Each row has a name. Each question is about the rows just above it.

3.985  -0.549  -0.550  1.942 : (39)
3.985  -0.551  3.441  -0.550 : (72)
-6.943  -0.550  3.576  -0.550 : (123)
-5.190  2.867  -6.943  -0.549 : (13)
-0.551  -0.995  -5.191  2.697 : (80)
The one value in (123) and (72):
-0.550
The row with -0.551  -0.995  -5.191  2.697 is
(80)
Shared by (13) and (39):
-0.549
Whose row is -6.943  -0.550  3.576  -0.550?
(123)
The one value in (123) and (39):
-0.550
Shared by (13) and (123):
-6.943
Which value is in both (39) and (123)?
-0.550

-0.840  -2.842  -0.401  -1.303  -2.229  3.803  1.381  0.878  4.494  -0.372  -2.147  -9.753  -7.533  -2.857  -2.876  -4.624  -1.573  -4.083  -7.185  -1.971  3.338  6.128  -2.858  -2.886  3.544  4.958  -2.171  -1.005  6.583  -2.770  -2.146  -6.144 -> (56)
-4.083  -3.841  -0.044  -3.885  0.959  2.610  -0.356  3.036  3.668  -1.270  -4.084  -8.621  -6.556  -0.458  -1.616  -4.912  1.866  5.353  -2.084  0.246  2.973  4.902  -1.189  -0.696  5.245  7.749  3.990  2.283  9.028  -3.542  2.646  -3.266 -> (57)
-2.408  -3.541  0.259  -1.675  -1.141  2.961  1.165  0.944  4.472  -1.972  -1.195  -8.552  -7.351  -0.340  3.991  -4.426  -1.238  6.297  -5.685  -2.286  3.060  4.722  -2.125  -1.827  3.738  5.544  -1.228  -0.550  6.955  -3.171  -0.947  -6.047 -> (86)
-0.816  -6.730  -2.147  -2.259  3.213  0.792  0.967  0.164  2.397  0.883  -3.001  -9.744  -3.741  -1.840  -0.776  -5.528  1.676  8.078  -6.597  0.468  4.464  5.286  -1.352  -1.055  3.990  5.628  -4.968  -1.830  7.550  -0.155  -1.080  -6.479 -> (143)
-4.083  -3.841  -0.044  -3.885  0.959  2.610  -0.356  3.036  3.668  -1.270  -2.857  -8.621  -6.556  -0.458  -1.616  -4.912  1.866  5.353  -2.084  0.246  2.973  4.902  -1.189  -0.696  5.245  7.749  0.253  2.283  9.028  -3.542  2.646  -3.266 -> (19)
Which value is in both (56) and (57)?
-4.083
Whose row is -2.408  -3.541  0.259  -1.675  -1.141  2.961  1.165  0.944  4.472  -1.972  -1.195  -8.552  -7.351  -0.340  3.991  -4.426  -1.238  6.297  -5.685  -2.286  3.060  4.722  -2.125  -1.827  3.738  5.544  -1.228  -0.550  6.955  -3.171  -0.947  -6.047?
(86)
Which value is in both (143) and (57)?
3.990
The one value in (56) and (143):
-2.147
Shared by (57) and (56):
-4.083

-1.790  -1.564  1.465  1.978  -0.969  -4.761  1.488 = (117)
0.156  4.006  -0.970  1.488  0.697  -4.224  -7.679 = (105)
-7.335  -5.900  5.965  2.716  -2.749  2.717  1.979 = (35)
-3.851  -4.225  2.717  -4.224  -6.643  -0.969  -2.749 = (16)
-1.790  1.487  1.465  1.978  -0.969  -0.265  -2.080 = (61)
Whose row is -1.790  1.487  1.465  1.978  -0.969  -0.265  -2.080?
(61)
Which value is in both (61) and (16)?
-0.969
Shared by (117) and (16):
-0.969
Which row holds -1.790  -1.564  1.465  1.978  -0.969  -4.761  1.488?
(117)
Which value is in both (117) and (105)?
1.488
Which value is in both (16) and (105)?
-4.224
Which value is in both (16) and (61)?
-0.969

-3.142  -2.050  -3.137  -1.620  -2.048  -3.246  -1.723  -3.244  -1.503 = (121)
-3.104  -2.241  -3.102  -1.906  -2.241  -3.183  -1.995  -3.179  -1.810 = (128)
0.068  -2.687  -3.155  -3.766  -2.682  0.327  -3.450  0.317  -6.641 = (185)
0.968  -1.014  0.972  -1.793  -1.012  1.156  -1.576  1.151  -2.002 = (162)
-6.974  -4.057  -0.203  5.645  2.196  -7.762  4.875  -7.716  6.747 = (71)
5.360  -3.379  5.292  -6.743  -3.405  6.130  -5.914  6.088  -7.764 = (146)
-6.641  1.932  -6.548  5.228  1.967  -7.392  4.466  -7.351  -6.640 = (14)
5.047  -3.243  5.011  -6.446  -3.257  5.788  -5.608  5.749  -7.393 = (180)
-3.082  -2.196  -3.075  -1.853  -2.194  -1.794  -1.934  -3.159  -1.751 = (144)
-0.163  -0.049  -0.198  0.031  -0.063  -0.203  -0.028  -0.212  -3.154 = (203)
-3.084  -2.245  -3.077  -1.922  -2.243  -3.158  -2.001  -3.154  -1.825 = (214)
1.207  -2.847  1.203  -4.420  -2.849  1.575  -3.987  1.557  -1.793 = (116)
Whose row is -3.082  -2.196  -3.075  -1.853  -2.194  -1.794  -1.934  -3.159  -1.751?
(144)
Shared by (14) and (185):
-6.641
The one value in (214) and (203):
-3.154
Shared by (162) and (116):
-1.793
Shared by (203) and (71):
-0.203

-2.927  -2.106  3.823  -4.356  0.401  -5.400  0.877  0.869  4.513 -> (40)
8.016  3.715  -2.221  1.573  -2.714  -1.698  -3.909  -0.977  -0.779 -> (99)
-8.497  0.395  2.328  3.876  0.309  1.573  2.843  -1.135  2.148 -> (122)
2.482  5.291  6.646  4.669  -2.257  -1.752  -5.236  2.481  3.716 -> (52)
-2.091  2.309  4.883  -2.813  1.573  -3.459  -0.398  7.091  7.386 -> (73)
-4.442  -2.026  3.565  -4.271  1.002  -5.983  0.308  0.673  6.491 -> (68)
-0.675  -3.881  -5.612  -2.419  3.410  -4.336  2.843  -4.227  3.715 -> (7)
0.119  5.475  6.718  4.298  -2.814  4.346  -3.760  3.536  -2.928 -> (145)
7.190  -2.928  -3.200  -3.110  -3.225  -1.696  0.836  0.743  -1.421 -> (60)
-0.675  -3.881  -5.612  -2.419  3.410  -4.336  2.843  -4.227  0.309 -> (189)
The one value in (99) and (7):
3.715
The one value in (60) and (145):
-2.928
Which value is in both (99) and (73)?
1.573
Whose row is 2.482  5.291  6.646  4.669  -2.257  -1.752  -5.236  2.481  3.716?
(52)
Where do -2.091  2.309  4.883  -2.813  1.573  -3.459  -0.398  7.091  7.386 appear?
(73)
The one value in (73) and (122):
1.573

0.885  -0.502  1.155  -1.801  -0.502  (100)
-2.857  0.885  1.566  -1.572  -0.501  (89)
-3.349  -0.502  1.155  -1.801  0.884  (103)
Shared by (89) and (100):
0.885
Which value is in both (100) and (89)?
0.885

1.402  4.924  4.846  1.050  -3.476  -5.512  -3.141  1.548  5.054  4.740  0.823  -3.746  -5.418 : (156)
3.173  3.721  3.616  2.981  -3.476  0.679  -0.651  -2.158  -3.106  -3.653  -3.649  -3.131  -2.098 : (173)
4.629  -1.456  -6.138  -5.215  0.449  5.727  5.659  0.558  -5.220  -6.167  -1.341  4.633  6.339 : (114)
-3.020  -3.067  -0.169  2.857  3.121  6.340  -2.762  -3.227  -0.622  2.666  3.259  0.924  -2.476 : (38)
3.615  4.003  -6.450  -6.924  3.031  8.481  0.885  -8.021  -4.652  5.743  7.384  -2.300  -8.470 : (20)
6.761  3.642  -0.170  -4.125  -7.142  -8.624  -8.465  -6.599  -3.388  0.547  4.363  7.192  8.719 : (2)
-4.097  0.022  4.072  1.331  -3.530  -2.720  2.816  3.528  -1.597  -4.017  0.193  4.022  1.248 : (59)
0.685  4.936  -3.221  -3.335  4.914  0.847  -5.257  1.738  4.394  -3.817  -2.503  5.156  3.616 : (104)
1.367  6.339  0.607  4.742  -2.776  -3.669  4.054  1.820  -5.000  0.223  4.894  -2.206  -3.871 : (37)
4.731  -5.272  -5.425  4.437  6.082  -3.906  -6.403  3.231  6.709  -2.430  -6.986  1.547  7.240 : (159)
Shared by (156) and (173):
-3.476
Shared by (114) and (37):
6.339
Shared by (173) and (104):
3.616

-2.450  -8.205  0.543  -1.964  1.577 -> (41)
-2.450  -7.134  -1.654  -4.626  3.387 -> (126)
0.543  -1.678  -3.759  -3.855  -3.856 -> (54)
-3.855  -7.134  -1.654  -4.626  3.387 -> (77)
1.043  2.708  1.231  1.840  -2.383 -> (10)
The one value in (41) and (54):
0.543
Shared by (54) and (77):
-3.855

1.735  3.168  0.871  -1.393  3.145  -3.688  -2.226  2.819  -2.500  2.877  0.873  0.109  1.696  -1.694  0.777  -4.038  -1.949  -1.136  1.441  1.098  3.085  1.015  -2.924  1.633  -0.130  -0.460  -0.898  0.647  -1.157  -0.490  3.430  1.912  -1.357  -1.843  3.903  4.933  3.834  3.856  4.479  1.335  -0.262  3.978  1.843  -0.259  2.346  0.705  1.306  -2.288  -1.825  1.828  -2.312  -0.202 -> (138)
-3.423  -0.208  -0.730  -1.123  1.564  0.889  0.225  -2.022  4.255  1.621  -2.540  0.177  1.431  -0.203  -1.276  0.641  3.497  -1.706  -2.038  3.263  0.242  -1.102  6.598  0.117  -1.107  -0.915  0.311  0.112  0.224  1.828  0.301  0.233  1.160  0.318  -4.442  -4.418  0.049  2.922  0.313  0.870  0.604  3.132  -6.603  2.458  0.105  0.674  0.362  -0.303  1.958  -0.394  -2.958  -1.705 -> (27)
2.689  3.480  2.027  -1.250  2.036  -3.730  -2.557  3.157  -3.141  2.347  1.644  -0.140  1.494  -1.736  1.159  -4.340  -2.125  -0.635  1.983  0.673  -0.557  1.248  -3.993  1.895  0.500  -0.132  -1.253  1.149  -1.237  -1.287  3.692  1.009  -1.417  -2.163  4.860  6.113  3.789  3.123  4.797  0.370  -0.420  3.491  3.849  0.598  2.246  0.554  1.372  -2.093  -2.310  1.575  -1.745  0.293 -> (179)
4.009  2.847  2.972  -0.017  0.870  -3.247  -1.912  2.842  -3.632  -0.122  2.734  -1.815  -0.460  -1.461  1.704  -3.277  -2.799  1.282  2.065  -0.749  -0.280  0.827  -4.766  1.418  3.214  1.622  -1.441  0.768  -1.260  -3.802  1.913  -0.095  -1.060  -1.705  4.645  4.966  3.151  -1.259  3.440  -2.819  -0.888  -0.736  7.660  -0.518  0.813  0.061  0.936  -1.032  -2.234  0.537  1.941  3.040 -> (12)
1.260  2.915  1.376  -1.411  3.321  -3.463  -2.025  2.443  -1.807  3.033  0.244  0.286  1.806  -1.459  0.432  -3.585  -1.653  -1.280  1.174  1.126  3.086  0.921  -1.776  1.335  -0.301  -0.584  -0.699  0.254  -1.088  -0.127  2.754  2.167  -0.853  -1.461  3.132  3.947  3.774  3.922  4.004  0.936  -0.298  4.160  0.819  -0.143  1.901  0.754  1.178  -2.077  -1.416  1.232  -2.585  -0.384 -> (108)
1.336  2.838  1.372  -1.496  3.123  -3.573  -2.139  2.501  -2.109  3.032  0.472  -0.864  1.710  -1.435  0.580  -3.671  -1.719  -1.256  1.357  1.211  0.085  0.947  -2.244  1.330  -0.193  -0.502  -0.780  0.510  -1.062  -0.189  2.986  1.994  -0.955  -1.582  3.311  4.167  3.790  3.970  3.966  0.787  -0.074  4.213  1.084  -0.181  2.228  0.702  1.403  -2.228  -1.473  1.360  -2.524  -0.313 -> (178)
2.533  3.348  1.938  -1.271  2.093  -3.772  -2.469  3.126  -3.069  2.499  1.393  -0.104  1.512  -1.923  0.996  -4.180  -2.160  -0.831  1.993  0.755  -0.287  1.262  -3.834  2.011  0.319  -0.002  -1.236  1.030  -1.216  -1.217  3.918  1.217  -1.652  -2.169  4.817  5.880  3.771  3.278  4.877  0.405  -0.388  3.497  3.586  -0.396  2.625  0.606  -0.094  -2.474  -2.303  1.608  -0.865  0.024 -> (79)
3.325  3.206  2.723  -0.928  1.221  -3.631  -2.245  3.085  -3.548  1.488  2.233  0.597  0.869  -1.623  1.446  -3.833  -2.550  0.104  2.299  -0.201  -0.464  1.162  -4.571  2.083  1.779  0.916  -1.443  1.219  -1.240  -2.799  2.782  0.138  -1.282  -1.994  4.897  5.744  3.416  1.807  4.124  -0.854  -0.770  2.280  6.251  -0.484  1.497  0.299  1.067  -1.658  -2.463  1.336  -0.464  1.526 -> (137)
-1.890  0.972  -0.532  -1.086  2.075  0.106  0.010  -0.151  2.951  2.081  -2.477  0.442  1.621  -0.270  -1.116  -0.447  0.205  -1.720  -0.553  2.436  1.278  -0.224  5.390  0.076  -0.928  -0.864  1.049  -1.230  -0.222  1.770  0.550  0.915  1.526  0.370  -2.534  -2.512  2.102  3.067  0.384  1.051  -0.480  3.230  -5.369  1.480  0.237  0.998  0.508  -0.646  1.320  -0.720  -2.961  -1.302 -> (192)
3.325  3.206  2.723  -0.928  1.221  -3.631  -2.245  3.085  -3.548  1.488  2.233  -0.949  0.869  -1.623  1.446  -3.833  -2.550  0.104  2.299  -0.201  -0.464  1.162  -4.571  2.083  1.779  0.916  -1.443  1.219  -1.240  -2.799  2.782  0.138  -1.282  -1.994  4.897  5.744  3.416  1.807  4.124  -0.854  -0.770  2.280  6.251  2.124  0.178  0.654  0.186  -0.417  1.766  -0.518  -2.944  -1.692 -> (25)
0.535  2.465  0.311  -1.277  3.464  -2.865  -1.587  1.889  -0.095  2.846  -0.386  0.590  1.848  -0.924  0.145  -2.894  -1.299  -1.513  0.837  1.471  0.836  0.597  0.343  0.560  -0.513  -0.718  0.083  -0.278  -0.933  0.437  1.748  2.551  -0.383  -0.974  1.963  2.641  3.490  3.756  3.208  1.067  -0.416  4.041  -0.804  0.236  1.188  0.932  1.063  -1.624  -0.858  0.800  -2.737  -0.602 -> (207)
Shared by (192) and (178):
-0.864
The one value in (25) and (138):
3.085
The one value in (12) and (207):
-0.095
Whose row is 1.735  3.168  0.871  -1.393  3.145  -3.688  -2.226  2.819  -2.500  2.877  0.873  0.109  1.696  -1.694  0.777  -4.038  -1.949  -1.136  1.441  1.098  3.085  1.015  -2.924  1.633  -0.130  -0.460  -0.898  0.647  -1.157  -0.490  3.430  1.912  -1.357  -1.843  3.903  4.933  3.834  3.856  4.479  1.335  -0.262  3.978  1.843  -0.259  2.346  0.705  1.306  -2.288  -1.825  1.828  -2.312  -0.202?
(138)
Shared by (27) and (207):
0.311
The row with -1.890  0.972  -0.532  -1.086  2.075  0.106  0.010  -0.151  2.951  2.081  -2.477  0.442  1.621  -0.270  -1.116  -0.447  0.205  -1.720  -0.553  2.436  1.278  -0.224  5.390  0.076  -0.928  -0.864  1.049  -1.230  -0.222  1.770  0.550  0.915  1.526  0.370  -2.534  -2.512  2.102  3.067  0.384  1.051  -0.480  3.230  -5.369  1.480  0.237  0.998  0.508  -0.646  1.320  -0.720  -2.961  -1.302 is
(192)
Which value is in both (108) and (138)?
1.335

3.047  3.251  8.551  0.000  1.290  0.000  0.409  -3.320  5.685  0.835  0.348  2.315  1.759  -0.726  -1.882  2.973 : (91)
-2.031  -6.298  3.047  -0.727  1.737  1.763  -0.733  2.316  0.000  0.000  -1.993  0.875  4.843  -4.668  0.406  -1.471 : (63)
1.734  0.000  -6.109  0.000  0.000  3.046  -0.727  -0.694  0.000  0.000  0.000  1.167  2.316  2.315  -2.324  -4.073 : (45)
3.047  3.251  8.551  0.000  1.290  2.830  2.314  -3.320  5.685  0.835  0.348  2.315  1.759  2.315  -1.882  2.317 : (69)
Whose row is -2.031  -6.298  3.047  -0.727  1.737  1.763  -0.733  2.316  0.000  0.000  -1.993  0.875  4.843  -4.668  0.406  -1.471?
(63)
Whose row is 3.047  3.251  8.551  0.000  1.290  0.000  0.409  -3.320  5.685  0.835  0.348  2.315  1.759  -0.726  -1.882  2.973?
(91)
Which row holds 3.047  3.251  8.551  0.000  1.290  2.830  2.314  -3.320  5.685  0.835  0.348  2.315  1.759  2.315  -1.882  2.317?
(69)

-1.307  -1.659  -2.008  1.091  -0.576  -0.736  3.873  -2.071  -1.398  -2.439  -2.229  0.339  1.410  2.142 -> (42)
-1.005  -0.008  0.361  -4.710  -2.133  -1.929  -1.716  0.533  -1.089  0.400  0.260  -0.060  -5.033  -6.260 -> (30)
3.429  3.003  2.407  6.240  4.275  4.277  9.852  2.400  3.249  2.333  2.278  1.818  6.354  0.340 -> (48)
-1.005  -0.008  0.361  -1.741  -2.133  -1.929  -6.860  0.533  -1.089  0.400  0.260  -0.726  2.546  3.708 -> (140)
0.651  -1.474  -1.741  0.606  1.913  1.819  4.374  -1.716  -4.182  1.819  -4.438  6.240  -1.717  -2.787 -> (78)
0.651  -1.474  -1.741  4.698  1.913  6.239  4.374  -1.716  0.340  -1.188  -1.411  -1.470  5.020  6.285 -> (51)
-2.137  -2.387  -3.009  0.607  -1.314  -1.353  4.960  -2.969  -2.439  -3.159  -3.359  -2.372  0.841  -1.742 -> (75)
The one value in (78) and (30):
-1.716
Shared by (48) and (78):
6.240
Which value is in both (75) and (42)?
-2.439
Whose row is -1.307  -1.659  -2.008  1.091  -0.576  -0.736  3.873  -2.071  -1.398  -2.439  -2.229  0.339  1.410  2.142?
(42)
Which value is in both (51) and (48)?
0.340
The one value in (51) and (30):
-1.716
Which value is in both (78) and (140)?
-1.741

0.392  1.683  -1.495  -1.411 : (101)
-5.856  2.545  -3.759  4.856 : (119)
-0.973  5.561  1.452  -8.976 : (186)
6.920  4.726  -3.021  -9.861 : (158)
-4.231  5.544  -6.055  1.556 : (190)
-1.186  -6.828  6.515  5.281 : (66)
-0.431  0.054  -1.458  -4.694 : (125)
-4.695  -1.912  1.328  4.168 : (191)
0.315  -1.116  1.078  -4.695 : (4)
7.058  -1.912  1.328  4.168 : (55)
0.157  4.167  0.224  2.472 : (188)
4.168  -7.376  0.515  -2.551 : (22)
Shared by (4) and (191):
-4.695
Which value is in both (55) and (22)?
4.168

-0.081  -1.770  -0.357  -0.038  0.383  0.605  -0.249  0.263  -0.136 : (177)
1.802  -1.833  -0.577  -0.273  -0.339  -0.573  3.458  2.181  0.294 : (47)
-3.904  -0.393  0.265  0.264  0.232  0.389  -1.822  -1.225  -0.311 : (167)
-0.773  -0.282  -2.589  -3.044  -4.720  -4.771  -4.314  -0.168  -1.327 : (29)
-0.168  1.202  8.002  8.293  8.257  7.420  -1.218  -1.796  -2.614 : (142)
0.745  -0.601  -1.619  -1.255  -2.296  -0.965  0.353  0.817  2.249 : (171)
0.264  0.060  1.451  2.242  3.006  2.212  -0.332  -0.537  -0.058 : (147)
-0.630  1.694  0.230  1.449  0.797  1.184  0.016  -0.806  -0.570 : (154)
1.406  0.675  1.248  1.994  2.406  1.412  0.389  0.184  1.246 : (95)
Shared by (147) and (167):
0.264
Which value is in both (142) and (29)?
-0.168

2.677  -0.076  3.664  -0.415 : (90)
2.775  -1.642  -4.530  -1.945 : (82)
5.388  4.232  4.572  0.510 : (170)
4.328  0.606  2.775  0.289 : (9)
-0.973  -4.696  -1.696  -4.897 : (134)
5.388  0.391  4.572  0.510 : (151)
4.195  -1.322  2.820  -1.267 : (81)
-0.766  4.572  4.571  3.665 : (152)
Which value is in both (170) and (152)?
4.572
The one value in (9) and (82):
2.775
Which row holds -0.766  4.572  4.571  3.665?
(152)

